Each row is shifted at random along 8 fixed directions that mean nothing.
Known rows, with every step that occurs:
nanevok > digev > dimus > tanalik > sebuv > pado > felim > lovovo: [ 0.23 -2.74  0.56 -2.65  1.03 -0.24  0.42 -1.16  0.63  3.15  0.12 -2.10
  0.52  3.37  1.10  2.56 -0.83  0.20 -1.81 -0.08  3.40 -4.77  1.19  1.78
 -3.86  0.21  0.05 -2.92 -0.57 -1.29  0.72  2.68  0.84  4.35 -0.65  0.43
 -0.87  1.62  1.21 -0.05  0.96]
fini > nanevok > digev > pado > dimus > tanalik > felim: [ 0.98  2.52  4.67  1.63 -0.03  3.26  0.49  1.24  5.69  1.61  0.63 -0.18
 -4.05  4.52  0.49  4.60 -2.91 -0.01 -2.02 -0.12  5.65 -1.88  4.68  3.05
 -2.37 -0.52 -1.92 -1.71  0.72  1.99 -0.69  5.03 -0.34  2.59 -1.33  2.14
 -1.22  1.17  5.50 -2.15 -0.84]
pado > nanevok > digev > tanalik > felim: [ 0.55 -1.02 -1.17 -2.21  0.92 -1.99  2.41 -0.43  2.57  2.49 -0.42 -1.99
 -0.65  2.83  0.49  0.69  0.50 -1.00 -0.68 -0.41  2.99  1.54  0.96  0.35
 -1.74 -0.67 -1.53 -1.73 -1.15 -0.18  2.33 -1.54 -2.56 -0.71  0.55 -0.23
 -3.67  0.42  1.04 -0.61  0.79]
digev > nanevok > fini > felim > lovovo > tanalik > sebuv > pado: [-2.09 -1.21  1.37 -2.56 -0.12  1.89  1.70  1.90 -0.35  3.39  1.88 -1.02
 -1.80 -1.40  0.48  1.33  0.48 -0.21 -1.70  0.59  4.69 -0.90  0.63  2.31
 -0.32 -0.93  0.56 -2.36  1.32 -1.09 -1.21  1.59 -0.09  3.52 -0.09  0.18
  0.18  1.21  3.87 -2.42  1.54]
tanalik > felim > lovovo > sebuv: [-3.07 -3.40 -1.67 -1.24 -0.80 -2.11  1.90 -1.79  0.86  2.86  0.74 -1.74
  2.03  0.53  2.16  3.29  2.19  0.36 -1.20 -2.07  0.53 -2.07 -1.49  0.79
 -3.15  0.01  3.53 -3.56 -0.69 -1.16  0.77  2.70  1.40  3.13  0.06 -0.19
  0.55  2.40 -0.85  0.01  0.39]
pado > nanevok > fini > felim > lovovo > sebuv: [-0.56 -0.19 -0.64 -1.08  2.41  1.47  1.62  1.02  0.27  4.23  0.26 -1.18
 -2.57 -3.37 -0.11  0.31 -0.14 -0.67 -0.98  0.77  3.46  0.24  1.05  1.29
  4.51  0.47  1.22 -2.47  1.47 -0.13 -2.46  0.52 -2.12  1.05 -1.47  0.27
  0.22  0.69  2.42 -0.85  1.11]
lovovo > tanalik > sebuv > pado > nanevok > fini > felim: [-1.63 -2.76 -0.41 -3.20  0.88 -1.88 -0.13  2.90 -1.97  3.24  0.58 -1.66
 -2.50 -4.77  2.50 -2.42 -2.45 -1.20 -1.88 -0.78  2.49 -0.49 -2.65 -1.55
  0.43 -2.50  0.07 -1.56 -1.26 -0.64 -0.67 -2.35 -2.16 -2.37  0.93 -2.03
  0.20  1.44  0.37  0.30  4.04]
digev > tanalik > felim > lovovo > sebuv > pado > dimus: [ 5.08 -2.55 -2.60 -1.09 -1.22 -2.58  0.04  1.48  5.13  1.75  2.38  0.40
 -2.90  1.65  0.10  2.20 -3.72 -2.16 -2.22 -0.99  0.96 -5.55  1.29  0.72
 -1.18 -0.11 -0.74 -2.12  0.44  2.85 -1.83  4.39 -1.84 -0.46 -3.80  1.22
 -2.66 -3.38 -0.23 -0.85 -0.80]
nanevok > fini > felim > tanalik > pado > dimus > digev: [ 2.61  1.19  0.85  1.29  1.68  1.58  1.53  0.76  3.26  2.52 -0.57 -2.03
 -2.16 -1.58  0.54  1.39 -2.60 -1.15 -0.64  0.14  1.99  1.56  2.46  1.26
  2.43 -0.66 -1.52 -3.54  1.19 -0.01 -1.84  3.13 -3.04  1.08 -2.64 -1.32
 -1.48 -0.02  4.16  0.69  0.62]
digev > tanalik > sebuv > pado > dimus: [ 3.21 -4.42 -3.99 -1.60  0.92 -3.73  4.12 -1.74  4.75  2.31  2.04 -2.02
  0.09  7.50 -0.20  3.68 -0.55 -1.58 -0.69  0.13  1.73 -3.23  1.53  0.84
 -2.67  1.36 -0.98 -1.83 -2.04  0.99  2.83  1.67 -0.17  1.23 -0.40  1.88
 -4.54 -0.72 -0.73 -0.45 -1.78]
pado > dimus > digev > tanalik > felim: [ 3.02 -2.35  0.85 -1.32  2.32 -2.09  0.66  0.69  1.21  1.76  0.15 -1.34
 -2.66  1.58  2.37  0.32 -3.60 -1.38 -0.91  0.71  0.45 -1.55 -1.98  0.32
 -3.73  0.14 -1.13 -0.81 -2.37  0.40  2.56  1.48  0.20 -1.55  1.44 -1.87
 -1.73  0.57 -2.36  1.59  0.98]
lovovo > nanevok > pado > felim: [ 2.48 -2.27 -0.41 -2.17  4.77 -0.91  1.92  1.97 -1.89  4.17  0.35 -2.54
 -4.68 -2.71  2.45 -3.49 -5.08 -2.32 -1.07  2.68  3.08 -0.11 -1.91 -0.17
  4.83 -1.21 -0.69 -0.95 -0.25  0.07  0.55 -2.15 -4.74 -2.78 -0.08 -1.49
 -1.46  0.65 -1.23  0.15  2.06]
fini > nanevok > digev > dimus > tanalik > sebuv > pado: [ 0.20 -2.80  2.03 -2.02  0.61  0.10  4.58 -2.42  3.08  3.38  3.61 -0.96
 -0.35  5.30 -0.06  5.25  0.16 -0.15 -0.05  1.97  3.09 -0.22  1.62  2.65
 -2.01  2.26  0.41 -1.05 -0.66  0.03  2.93  3.03  3.72  4.36  0.53  2.66
 -1.45  1.31 -0.07 -2.11 -1.37]
digev > nanevok > fini > felim > lovovo: [-0.74 -0.43  1.57 -2.54  2.15  1.06  2.32  0.01 -0.10  3.85  1.00  0.63
 -3.30 -2.70 -0.50  0.47  1.42 -0.67 -1.08  0.69  2.20  0.79 -0.06  1.16
  0.80  1.54  1.02 -0.40  0.18  0.40  0.49  0.60  0.67 -0.19  0.47  1.00
  0.61  0.57  1.46 -1.61  0.76]
digev > tanalik > pado > nanevok > fini > felim > lovovo: [ 4.13 -2.68 -0.82 -1.61  2.90  0.52  3.90  0.76  0.85  3.41  1.28 -2.46
 -2.41  0.56 -0.96 -0.09 -1.26 -2.57  0.10  2.81  1.75 -0.57  0.32  2.51
  2.81  1.42 -0.64 -2.48  1.60 -0.17 -0.46  1.47 -2.42  1.45 -1.91  0.16
 -3.27 -0.85  2.80 -0.24 -0.76]
sebuv > pado > dimus > digev > tanalik > felim > lovovo > nanevok: [ 4.44 -3.32 -0.79 -2.50  0.99 -1.25  2.48  2.39  0.57  1.96  4.03 -2.98
 -1.81 -0.44  2.12 -1.46 -4.00 -2.93  0.84  4.16 -0.23  0.77 -3.16  1.87
  0.74 -0.06 -0.55 -3.59  1.15 -1.41  0.09  3.11 -1.26  1.65 -0.89 -4.98
 -2.48 -1.15 -1.39  0.18  1.37]
dimus > pado > felim > lovovo > nanevok > fini: [-1.37 -1.97 -0.32 -0.05  3.11  0.33  2.69 -1.71 -0.60  3.92  0.35 -3.33
  1.09  0.84  2.67  1.51  1.81  0.18  0.15  1.30  2.50 -0.14 -0.35  1.65
  0.44  0.38  3.09 -4.89 -0.64 -1.75 -0.12  2.86 -0.12  4.62  0.42 -1.75
  0.22  4.21  2.55  0.29  0.86]
dimus > lovovo > nanevok > fini > felim: [-3.35 -0.87  1.72  2.37  1.70 -1.68  4.90 -0.67  3.10  2.31  1.00 -0.18
  0.57  4.56  3.63  4.69  2.78  0.60 -0.28 -1.15  2.99  3.91  0.82  0.12
 -1.85 -0.07  1.78  0.22 -2.84  2.30  3.05  2.54  1.56 -1.18  4.16  0.67
 -0.26  4.14 -0.31 -1.81 -2.22]
digev > nanevok > fini > felim: [ 0.82  2.48  3.92  2.75  2.95  2.18  1.63  1.95  3.09  1.98 -2.84 -0.44
 -4.38  0.00  1.31  1.71 -2.73 -0.58 -1.10 -1.10  3.67  1.40  1.29  1.05
  2.72  0.32 -2.75 -0.30 -0.02  2.26  0.67  1.73 -2.48 -2.87 -0.99  0.74
 -0.78  1.81  3.12 -0.68  0.31]
digev > dimus > pado > nanevok > fini: [-0.53  0.58  4.19 -0.22  0.89  2.68  2.06  2.73  2.37  2.24  2.74 -1.58
 -2.18  2.15  1.13  2.53 -0.79  0.01  0.21  2.34  5.49  2.45  1.98  3.70
 -1.10 -0.65 -0.54 -1.78 -0.39  0.25 -0.86  3.98  1.15  3.21  2.12 -1.77
 -0.62  2.18  3.28 -2.00  0.78]
sebuv > pado > nanevok > fini: [-2.64 -0.02 -0.29  1.13  2.70 -2.10  1.80  2.47  3.24  1.53  1.12 -2.04
 -2.51  3.68  2.98  0.84 -0.07 -0.19 -0.98 -1.20  4.29  0.07  0.08 -0.60
  0.22  0.16  0.26 -2.21 -2.73  1.73  1.28  0.81 -0.66 -0.55  2.26 -0.33
 -1.01  3.56  0.43 -1.75  0.85]
nanevok > fini > felim > tanalik > pado: [-0.33 -1.25 -1.30 -0.79  0.70 -2.94  2.42 -0.02  3.04  2.86  1.07  0.31
 -2.13 -1.39  0.39  1.14  0.70 -1.05 -2.21 -2.83  1.47  0.60  1.75 -1.49
 -0.87 -1.11  0.72 -0.60 -1.88  2.33  0.29  0.05 -1.60 -2.51  0.41  1.93
 -1.25  0.10  1.46 -0.91 -0.19]
fini > nanevok > digev > dimus > pado > felim: [ 2.77 -2.65  2.82 -1.76  1.79 -1.70  2.55  1.51  2.72  2.21  4.21  0.66
 -4.84  0.71  0.36 -0.01 -1.91 -2.51  0.61  2.49  0.40  2.95 -0.77  0.69
 -0.67  1.53 -0.79  1.26 -1.81  2.59  1.11  0.77  1.03 -2.33  1.89 -0.10
 -2.13  0.11 -0.43 -1.22 -0.24]
tanalik > sebuv > pado > felim: [-1.32 -2.17 -6.10 -1.51  0.82 -3.62  2.74 -3.04  2.95  3.13 -1.77 -3.10
  2.05  3.65  0.96  3.10  0.96 -0.05 -3.04 -3.45  4.19 -4.17  2.52 -1.06
 -2.48 -2.33 -0.71 -3.55 -2.78 -0.43  2.17 -1.09 -3.02  1.14 -1.13  2.06
 -2.58  1.93  3.16  0.19  0.89]
nanevok > pado > dimus > digev: [ 1.05  1.49  3.68 -0.96  1.67  1.16 -1.85  3.49  2.68  2.18  1.79  0.32
 -6.06 -1.61  1.60 -0.22 -5.18 -0.89 -1.58  1.10  3.59  0.05  1.30  0.50
  0.18 -1.00 -0.99 -0.13 -1.11  1.98 -1.20  1.77 -0.52 -2.01  0.57 -1.33
  0.93  0.33 -0.42 -0.78  2.37]
sebuv > pado > dimus > digev > nanevok > fini > felim: [-0.90  0.61  1.06  0.38  0.30 -1.58  2.25  3.38  5.25  0.80  3.24 -0.16
 -2.92  3.87  1.63  1.85 -0.23 -0.68 -1.06 -0.30  4.81  3.07  2.68  0.35
 -2.98 -1.99 -1.65 -0.30 -2.70  2.31  0.79  1.22 -0.31 -0.21  3.44 -0.61
 -2.32  1.46  2.85 -2.95 -0.01]
pado > dimus > digev > nanevok: [ 1.38  2.94  0.58 -1.64  1.24  2.14  1.58 -0.30  3.97  3.13  0.56 -0.40
 -3.02  1.13 -0.72  3.30 -1.92  0.10 -2.01  1.70  5.28 -0.27  3.90  2.78
 -1.03 -1.48 -1.79 -1.62 -0.39  0.31  1.17  2.67 -0.61  2.12 -0.59  0.73
 -1.25 -0.82  2.41 -1.50  0.78]
tanalik > sebuv > pado > felim > lovovo > nanevok > fini: [-0.43 -3.00 -3.47  1.65  2.39 -4.86  1.37 -0.29  2.88  1.29 -0.81 -3.01
  0.94  2.62  3.68  0.37 -0.11 -1.53 -0.05 -2.35 -1.44 -0.80 -2.66 -1.83
  0.27  0.76  0.73 -3.89 -2.98  1.20  1.71  1.67 -2.13 -2.28 -0.42 -2.75
 -1.64  3.26 -0.98  1.41  1.45]
dimus > pado > nanevok > digev > tanalik: [ 1.12 -0.94  2.24 -0.21  0.57 -0.99  2.25  1.94  4.69  1.52  3.29 -0.55
 -2.25  4.41  1.04  2.15 -0.34 -1.18  0.63  1.67  2.75  2.79  1.62  1.64
 -2.80  0.02 -0.17 -0.43 -2.30  2.34  1.25  1.86  0.92 -0.30  2.43 -0.63
 -2.47  1.47  0.80 -1.80 -0.54]
felim > lovovo > sebuv > pado > nanevok > fini: [-0.45 -0.79 -0.50 -1.63  0.50  0.03 -0.59  2.24  1.52  3.19  2.86 -0.38
 -2.77 -3.33  0.99  0.40 -1.33 -0.81 -0.91  0.51  1.85 -1.50 -0.55  0.78
  3.03  0.85  2.29 -3.38  0.75  0.94 -2.89  3.02  0.04  0.97 -2.04 -1.08
  1.58  0.07 -0.49 -1.46  2.29]
fini > felim > lovovo > nanevok > pado > dimus: [-2.56  0.80  1.20  2.43  3.47 -0.62  0.95  0.35  2.31  2.66 -2.07 -1.72
 -2.87  0.89  2.65  0.51 -1.84 -0.11 -1.75 -2.15  1.96 -1.91  0.16 -0.76
  2.83  0.48  2.09 -2.04 -0.22  1.28  0.40  2.33 -2.25 -1.05 -0.48  0.55
  0.47  3.41 -0.13  0.31  0.05]
felim > sebuv > pado > dimus: [-0.23 -1.44 -2.07 -0.25  0.65 -2.45  0.51  0.30  3.91  1.53  2.01 -1.89
 -1.56  0.73  1.59  0.77 -1.22 -1.39 -0.40 -0.90 -0.68 -1.70 -0.83 -0.78
  0.49  1.82  1.03 -4.17 -0.34  0.59 -0.57  2.94  0.06 -0.28 -1.67 -2.05
 -0.11  0.69 -0.84  0.39  0.95]
tanalik > pado > felim > sebuv: [ 3.54 -3.84 -3.18 -1.03  2.36 -1.63  2.59  0.55  1.70  2.45  2.59 -2.83
 -1.88  0.95  0.83  0.34 -1.73 -2.67 -0.58  1.89  0.46 -3.32 -0.61  1.59
  0.00  0.78  0.07 -3.83  0.17  0.11 -0.84  2.34 -1.52  1.75 -2.02 -0.87
 -2.39  0.10  2.11  0.32 -0.53]
lovovo > nanevok > pado > dimus > tanalik > felim > sebuv: [ 1.94 -2.22 -0.41 -2.03  2.15 -0.42  1.08  1.87  0.54  3.24  3.48 -1.37
 -3.91 -0.34  2.08 -0.79 -4.08 -1.92 -1.53  2.92  2.51 -2.41 -0.17  1.18
  0.69 -0.91  0.90 -1.80  0.36  0.66 -0.81  2.15 -1.56  0.15  0.15 -1.60
 -0.61 -0.35 -0.77 -0.67  0.50]
digev > dimus > lovovo > nanevok > fini > felim > tanalik: [-1.95  0.51  2.42 -1.32  0.28  1.64  3.68  0.51  1.19  3.68  1.48 -0.10
 -1.21  0.65  1.01  3.68  0.20  0.66 -2.42  0.12  6.15  1.13  3.37  2.35
 -1.04 -2.13  0.28 -0.15  0.69  0.62  0.41  3.14 -0.17  1.56  1.77  1.33
 -0.19  0.66  2.00 -2.66 -0.93]
lovovo > tanalik > pado > dimus > digev > nanevok > fini > felim > sebuv: [ 0.73 -0.56  0.44 -1.66 -0.05 -0.80  0.21 -0.10  2.45  3.04  1.12 -0.51
 -1.65 -1.30  0.69  1.45 -1.25 -0.71 -1.54  0.05  1.46 -0.24  1.14  0.60
 -1.83 -2.03  0.49 -2.72 -0.95  0.32 -0.14  2.11 -0.53  0.79 -0.56 -0.60
 -0.86 -0.33  1.94 -0.14  1.43]
fini > felim > lovovo > sebuv > pado > nanevok > digev: [-2.33 -4.75 -0.79  0.50  2.55 -2.60  4.26  1.28  0.12  2.17  0.68 -4.63
  0.76  2.44  2.57 -0.92  0.76 -1.67  2.01  0.94 -0.54  3.20 -3.52  0.18
  2.79  1.81  2.07 -3.10  0.02 -1.83  1.41 -0.82 -1.31  1.43  1.59 -2.78
 -2.25  3.99 -0.89  0.72 -0.17]
sebuv > pado > nanevok > digev: [ 0.09 -0.73 -1.30 -1.20  3.85 -0.39  3.09 -0.16  0.94  3.50 -0.43 -3.96
 -1.90  2.18  1.37 -0.29 -1.68 -0.78 -0.29  1.53  3.78 -0.66 -0.52  0.54
  3.54  1.06 -0.44 -3.59 -0.04 -1.43  2.10 -0.74 -2.31  1.82 -1.07 -0.17
 -2.10  1.96  0.43 -0.30  1.43]

Rows:
[-0.68 -1.68  0.06 -1.49  0.19 -0.39  2.00  1.50  1.95  2.01  2.69 -2.90
 -0.59  2.95  2.19  0.68 -1.46 -1.16 -0.12  1.70  2.73  0.90  0.25  1.30
 -0.27 -0.15 -0.16 -3.56  1.21 -0.76  0.08  2.20 -1.07  1.67  0.33 -3.12
 -1.43  0.90  0.67 -0.99  0.81]  felim > sebuv > pado > dimus > lovovo > nanevok > digev > tanalik
[ 2.17 -3.21 -2.23 -1.77  2.12 -0.14  3.38  0.27  1.03  4.30  2.86 -0.58
 -2.66  0.63 -0.33  1.82 -0.70 -1.36 -1.83  1.85  3.19 -2.63  2.25  1.62
  0.64  0.08  1.11 -1.31  0.46  0.86 -1.32  2.13 -0.99  2.12 -0.17  2.08
 -1.66 -1.27  2.37 -0.88 -1.69]  nanevok > fini > felim > tanalik > pado > dimus > lovovo > sebuv
[ 0.18 -1.52 -0.66 -0.99 -0.56  0.58  1.55 -0.19  1.33  3.13  0.45 -1.98
  0.09 -2.03  0.94  1.96 -1.48 -0.94 -1.24 -0.10  0.90 -1.06  0.81  1.06
 -0.07 -1.35  0.91 -3.52  1.52 -1.08 -1.52  3.23 -1.24  1.44 -1.97 -1.49
  0.05  0.00  2.84  1.16  0.42]  fini > felim > tanalik > pado > dimus > lovovo > sebuv
[ 2.26 -1.30  0.13 -1.18  2.78 -1.02  1.87  1.26  3.01  2.77  0.55 -0.43
 -3.83  4.74  0.33  2.02 -3.00 -1.21 -1.68  1.86  3.31 -2.86  0.95  1.83
 -0.93  0.14 -1.39  0.87 -1.71  2.49  2.65  1.80 -0.81 -1.46  0.84  1.91
 -3.18 -0.61 -1.57 -0.71 -1.00]  pado > nanevok > digev > dimus > lovovo > tanalik > sebuv
[ 0.75 -2.99 -1.52 -3.16 -0.96 -0.28  3.03 -1.57  0.60  3.92  0.92 -2.46
  1.59  1.48  0.79  4.06 -1.22  0.15 -2.36  0.35  4.92 -2.97  1.96  2.61
 -2.77 -2.69  0.64 -3.11  0.21 -1.78  1.25  1.63 -0.45  5.32 -1.18  1.57
 -1.55  0.26  1.14 -1.01  0.25]  dimus > digev > tanalik > felim > lovovo > sebuv > pado
[ 1.42 -2.28 -5.22 -0.77  1.33 -2.04  4.06  0.33  2.44  2.35  1.97 -3.09
 -1.08  2.68  1.69  0.84 -1.87 -2.17 -1.80  1.26  2.34 -2.91  0.21  0.91
  0.63 -1.42 -0.43 -3.57  0.66  0.11  0.58  2.38 -3.55  0.85 -1.25 -1.11
 -3.01 -0.60  1.95 -0.25 -0.94]  tanalik > felim > sebuv > pado > dimus > lovovo > nanevok
[ 1.63 -3.41  0.65 -2.97  1.43 -0.72  1.19  2.80  0.22  2.22  2.71 -1.76
 -2.50  0.65  1.00 -0.77 -2.07 -2.40  0.02  3.82  1.14  1.17 -1.26  2.34
 -1.56 -1.24 -0.41 -0.69 -1.33 -0.15  1.15  0.28 -0.77  0.11  2.11 -2.78
 -2.18  0.53 -0.29 -0.37  0.98]  dimus > digev > nanevok > pado > felim > lovovo > tanalik > sebuv
[ 1.92 -1.63 -0.36 -0.56 -0.20 -2.79  0.47  0.64  4.92  1.49  2.11 -0.42
 -1.58  3.52  1.85  3.19 -2.74 -0.97 -0.92  0.32  0.55 -1.98 -0.35  0.60
 -3.38 -0.68 -0.30 -1.69 -2.99  1.83  2.40  3.69  1.30 -0.31  0.05 -0.61
 -1.86 -0.04 -2.24 -0.36  0.54]  lovovo > tanalik > sebuv > pado > dimus > digev > nanevok
[-2.88 -0.86  2.47 -4.00 -1.91  1.39  0.35  4.66  0.12  1.62  5.02 -1.95
 -1.24  0.40  1.82  0.06 -0.07 -0.25 -1.30  1.79  5.82  0.17  0.51  2.99
 -4.44 -2.50  0.06 -3.06  1.20 -1.96 -2.04  2.62  0.91  5.25  2.30 -3.44
 -0.16  1.45  3.46 -3.16  2.37]  sebuv > pado > nanevok > digev > dimus > tanalik > felim > lovovo
[-3.77 -0.57 -0.57 -2.51 -0.08  1.25 -0.29  2.17 -0.36  3.27  1.53 -2.40
 -1.02 -2.02  1.34  0.70  0.13  0.32 -2.07 -0.10  4.51 -2.60  0.13  1.72
  0.48 -1.35  1.91 -4.71  1.25 -1.77 -2.53  2.35 -0.82  4.37 -0.79 -1.29
  1.08  1.79  2.42 -1.41  2.99]  felim > lovovo > tanalik > sebuv > pado > nanevok > fini
[ 3.15  1.05 -0.62  0.17  1.83 -2.23 -0.79  0.04  5.14  1.79 -2.14  0.11
 -3.59  1.42  0.42  1.11 -4.01 -1.51 -2.60 -1.83  0.88 -3.53  1.70 -0.60
 -0.82 -0.50 -2.08 -0.57 -1.83  3.63  1.55  1.87 -2.80 -4.90 -2.22  1.03
 -2.30 -1.24 -0.57  0.94  0.25]  pado > nanevok > digev > dimus > tanalik > felim > sebuv
[ 0.91  0.37 -2.09  1.44  3.63 -1.17  0.23 -2.14  3.09  2.88 -3.20 -2.70
 -1.54  3.05  2.63  2.01 -4.12 -0.37 -2.35 -1.25  0.49 -6.67 -0.33 -0.61
  1.64  1.43  0.58 -4.01 -0.66  1.00  2.88  4.25 -1.94 -0.90 -3.60  0.28
 -0.39  1.40 -1.84  2.21  0.95]  felim > tanalik > sebuv > pado > dimus > lovovo > nanevok > digev
[ 0.71 -1.33 -5.36 -1.56 -0.71 -3.10  2.05  0.30  4.67  3.04  2.63 -0.56
 -1.73  1.79  0.04  2.53  0.41 -0.96 -3.17 -1.52  4.50 -3.52  3.60  0.05
 -0.24 -2.36  0.42 -3.23 -0.46  1.86 -1.48  1.24 -3.19  1.45 -1.99  2.95
 -3.18 -1.82  2.55 -2.67 -1.01]  lovovo > tanalik > felim > sebuv > pado > nanevok > fini
[ 1.53 -0.38 -0.22  0.97  1.18 -1.34 -1.27  0.44  2.70  2.92 -0.95 -0.78
 -2.08 -4.04  2.20  0.46 -3.30 -1.08 -0.49 -1.91 -0.82 -1.31 -1.18 -1.75
  4.70  1.39  1.27 -3.72  0.01  1.57 -1.73  2.34 -1.35 -3.01 -4.25 -1.24
  1.34  0.54 -1.32  1.16  2.32]  lovovo > sebuv > pado > nanevok > fini > felim > tanalik
[ 0.92 -3.51  2.42 -2.50  0.11  1.15  1.67 -1.27  0.84  3.04  1.30 -2.76
  1.03  4.64  0.87  2.64  0.19 -0.59  1.55  3.06  0.92  1.02 -0.53  3.06
 -3.19  1.55  0.38 -3.27  0.12 -2.71  1.39  2.81  1.85  4.18  0.58 -2.62
 -1.62  1.29  0.83  0.62  0.79]  nanevok > digev > pado > dimus > lovovo > tanalik > sebuv
[-1.27 -3.06 -3.18 -3.18 -0.78 -2.70  2.78  1.77  2.53  2.63  3.86 -1.49
 -1.04  3.87  0.22  1.56  0.65 -0.80 -2.37  0.08  4.94 -2.74  1.59  1.86
 -2.98 -2.08  0.99 -1.85 -0.46  0.36  0.22  0.99 -1.31  3.83  1.19  1.45
 -3.30 -0.31  1.18 -3.11 -0.37]  tanalik > felim > lovovo > sebuv > pado > nanevok > digev > dimus
[-1.66 -2.95 -1.53 -3.84 -0.51 -0.02  4.40  1.12  0.73  3.61  4.96 -1.58
 -0.40  0.92 -0.52  1.87  1.52 -0.72 -0.94  2.82  4.54  0.98  1.79  2.94
 -1.58 -1.69  1.79 -1.83  0.70 -1.74 -0.26  0.72  0.62  5.75  2.08  0.09
 -1.56  0.31  2.63 -2.86 -0.49]  fini > felim > lovovo > sebuv > pado > dimus > digev > nanevok
[ 2.34 -2.50 -0.09 -3.92  2.92  2.26  4.54 -3.22 -1.71  6.06  1.28 -2.85
 -0.29 -1.23 -0.86  0.94 -0.54 -0.91  0.24  4.50  2.73  0.39  1.12  2.99
  4.03  1.35  2.07 -3.31  3.05 -3.62  0.15  1.04 -0.81  5.57 -2.13  0.27
 -0.98 -0.27  0.74 -0.18 -0.14]  fini > felim > lovovo > nanevok > pado > dimus > digev > tanalik
[-0.84 -4.57 -0.35 -3.13  2.63 -2.30  4.03  2.30 -2.20  3.03  4.63 -2.00
 -1.85 -0.53  3.22 -2.55 -0.05 -1.97  0.85  3.29  1.24  3.63 -3.89 -0.55
  0.36  0.33  1.13 -0.97 -1.19 -1.14  1.02 -0.73  0.39 -0.72  4.45 -4.19
 -0.65  1.69 -1.07 -0.57  1.33]  sebuv > pado > dimus > lovovo > nanevok > fini > felim
[-0.65 -3.08 -1.94 -1.00  1.90 -2.70  5.44  0.23  1.55  3.03  4.33 -2.67
  0.12  1.46  2.09  0.39  1.19 -1.44  1.00  2.29  1.90  5.37 -0.16  0.33
  1.31 -0.36  1.46 -2.57 -0.94 -0.71  1.04 -0.09 -0.76  1.83  2.69 -2.46
 -2.35  1.72  0.02 -1.52 -0.16]  lovovo > nanevok > fini > felim > sebuv > pado > dimus > digev
[-2.23 -2.03  0.81 -1.70  0.20  0.01  0.39 -0.44  1.81  3.46  2.41 -1.42
 -0.02  3.35  1.41  3.64  0.92  0.98 -0.92  0.14  3.61 -4.09  0.67  2.13
 -1.29  2.20  3.87 -4.11  0.50 -0.51 -0.23  3.86  3.00  5.92 -0.96  1.40
  0.91  2.36 -1.19 -2.26  0.52]  felim > lovovo > sebuv > pado > nanevok > digev > tanalik
[ 1.08  0.24  0.53 -0.31 -1.41 -0.52 -0.82  2.81  3.76  1.94 -1.33 -0.63
 -2.99  0.76  1.21  1.78 -4.87 -0.53 -3.97 -3.38  5.64 -3.98  3.07  0.49
 -0.91 -3.57 -2.46 -1.47  0.79  2.21 -1.22  1.21 -4.82 -0.64 -3.06  2.23
 -2.19 -0.81  2.45 -1.59  1.26]  nanevok > digev > tanalik > felim > lovovo > sebuv > pado
[ 4.59  0.63  1.72 -1.01  0.62  0.17  0.02  2.88  3.93  2.03  1.13  0.90
 -4.99  0.60  0.47  1.09 -4.37 -1.87 -1.42  1.61  2.50 -1.03  0.99  1.73
  0.07 -0.78 -2.73  0.14  0.27  2.84 -0.43  3.31 -2.01 -2.72 -1.69 -0.04
 -2.61 -2.77  0.03 -1.05 -0.11]  pado > nanevok > digev > dimus > lovovo > tanalik > felim
[-1.01 -2.60  0.92 -0.57  0.86 -0.79  3.48  2.29  2.52  2.05  3.81 -1.47
 -1.48  4.25  1.27  1.97 -0.28 -1.15 -0.70  1.66  3.59  1.04  1.78  2.35
 -2.42 -0.99  1.25 -0.30 -0.55  0.82  0.51  2.02  0.02  2.30  3.17 -0.28
 -2.13  2.03  0.82 -2.18 -1.50]  fini > felim > lovovo > nanevok > pado > dimus > digev > tanalik > sebuv
